Below are the code and all the weights of a small trained network. Each question names an input and a class and asks about switching units off, where a switched-off unit gives its printed mean instead of its output.

import numpy as np


def w(rows, s, z=0):
    codes = np.array(rows[::2]) - 128.0
    scale = np.full(codes.shape[1], s)
    scale[-1] = z or s
    return codes * scale


def f(y):
    return np.maximum(y, 0)


def log_softmax(a):
    a = a - a.max(-1, keepdims=True)
    return a - np.log(np.exp(a).sum(-1, keepdims=True))


def net(x, mask):
    res = np.array(x, float).reshape(1, 7) / 4 @ E
    y = f(res @ A[0][:, :-1].T + A[0][:, -1])
    res = res + np.where(mask, y, B[0][:, -1]) @ B[0][:, :-1]
    return log_softmax(res[-1] @ U[:, :-1].T + U[:, -1])


A, B = {}, {}
E = w([
[126,128,127,127,128,130,129,125,131],'x0',
[186,150,151,1,234,76,224,177,49],'x1',
[173,38,123,3,116,155,235,116,249],'x2',
[132,169,78,61,197,170,59,124,157],'x3',
[129,125,126,127,127,127,129,128,131],'x4',
[154,128,5,174,142,84,157,96,144],'x5',
[205,15,128,86,50,198,86,9,106],'x6',
],0.0098)
A[0] = w([
[155,152,74,67,181,176,35,124,114,41],'N0',
[131,155,116,164,139,119,67,117,10,1],'N1',
[155,121,4,159,139,89,155,94,74,60],'N2',
[150,90,169,189,73,109,217,123,43,52],'N3',
[179,72,109,102,98,151,94,83,53,26],'N4',
[157,127,125,77,166,106,167,128,37,39],'N5',
[109,136,217,98,124,152,95,131,84,53],'N6',
],0.017,0.0088)
B[0] = w([
[71,143,78,60,144,35,83,2,77,223],'N0',
[151,94,88,113,120,145,200,142,216,249],'N1',
[156,115,247,107,116,175,104,167,63,234],'N2',
[78,159,57,38,174,58,65,10,96,222],'N3',
[126,168,124,199,153,129,182,234,159,230],'N4',
[110,115,110,216,73,164,110,135,191,233],'N5',
[180,109,201,129,125,164,118,161,63,201],'N6',
],0.013,0.016)
U = w([
[110,153,81,103,150,89,87,91,92,1],'0',
[191,47,86,42,118,153,207,111,183,116],'1',
[110,122,79,249,39,183,4,86,133,141],'2',
[101,235,104,179,203,64,149,220,79,236],'3',
[170,104,177,90,123,165,92,131,61,140],'4',
],0.012,0.004)

Each question gives the input, the list of numbers given to net, and the class t.
The units are the neurons (one row each of A and B). Each row of codes is followed by its name. A weight is (code - 128) times the scale printed after its matrix; where a second scale follows, it is the last column's (A, B and U).
mask holds one flag per neuron, in row order. A switched-off neuron (its flag False) gives its mean, the last column of its row in B, instead of its output. The means were averaged over made-up inputs and are rounded, as every weight is.
A unit's drop is (log p(t) with every unit on - log p(t) with that unit switched off) / (log p(t) with every unit on - log p(t) with every unit switched off).
The circuit of an input: a set's keep is (log p(t) with only the set's units on - log p(t) with every unit switched off) / (log p(t) with every unit on - log p(t) with every unit switched off). Starting from all 7 units, units are removed one at a time, each time the one whose removal leaves the highest keep (on an exact tie, the one counted first), for as long as the keep stays at least 0.8.
circuit, biggest first: the units of the circuit, biggest drop first
most important unit: the unit with the biggest drop
top k neurons: the k neurons with the biggest drops, biggest first
drop when u is switched off: that unit's drop, to one decimal
input [-5,-5,-7,7,2,-2,-6], class 0: most important unit => N0
input [1,1,2,-1,8,-3,4], class 3: top 2 neurons => N1, N4
input [-5,7,-8,-8,-4,7,4], class 0: top 2 neurons => N3, N6
input [3,4,-8,-7,-1,6,5], class 1: top 2 neurons => N1, N0
input [4,-7,2,0,3,8,-1], class 4: top 2 neurons => N2, N5
input [4,5,-6,3,3,-6,-5], class 1: circuit, biggest first => N1, N4
input [3,8,-7,2,5,-8,-5], class 2: top 2 neurons => N5, N2
input [0,-3,1,4,0,-5,3], class 4: top 4 neurons => N5, N3, N6, N1
input [-2,-3,-4,6,8,4,2], class 0: top 2 neurons => N0, N5
input [3,-3,-5,1,-4,6,2], class 4: top 2 neurons => N2, N5
input [-5,-4,-5,-4,6,2,-1], class 1: circuit, biggest first => N1, N5
input [-3,-6,5,0,-7,-7,-1], class 4: circuit, biggest first => N5, N1
input [-6,8,-6,7,3,5,-2], class 2: top 2 neurons => N5, N3
input [7,6,0,7,-1,2,4], class 0: top neuron => N0
input [1,-1,7,-8,-1,2,5], class 0: top 2 neurons => N3, N1
input [-8,6,7,8,-3,-6,7], class 0: top 2 neurons => N0, N1
input [-5,7,5,0,-2,-5,-2], class 2: top 2 neurons => N5, N1
input [8,-5,-6,4,6,2,2], class 1: drop when N3 is switched off => 0.1
input [4,-6,0,8,0,1,-6], class 0: drop when N0 is switched off => 0.2
input [4,5,-5,8,-5,5,-1], class 0: circuit, biggest first => N0
input [5,7,3,-2,-8,8,6], class 4: drop when N2 is switched off => 1.9
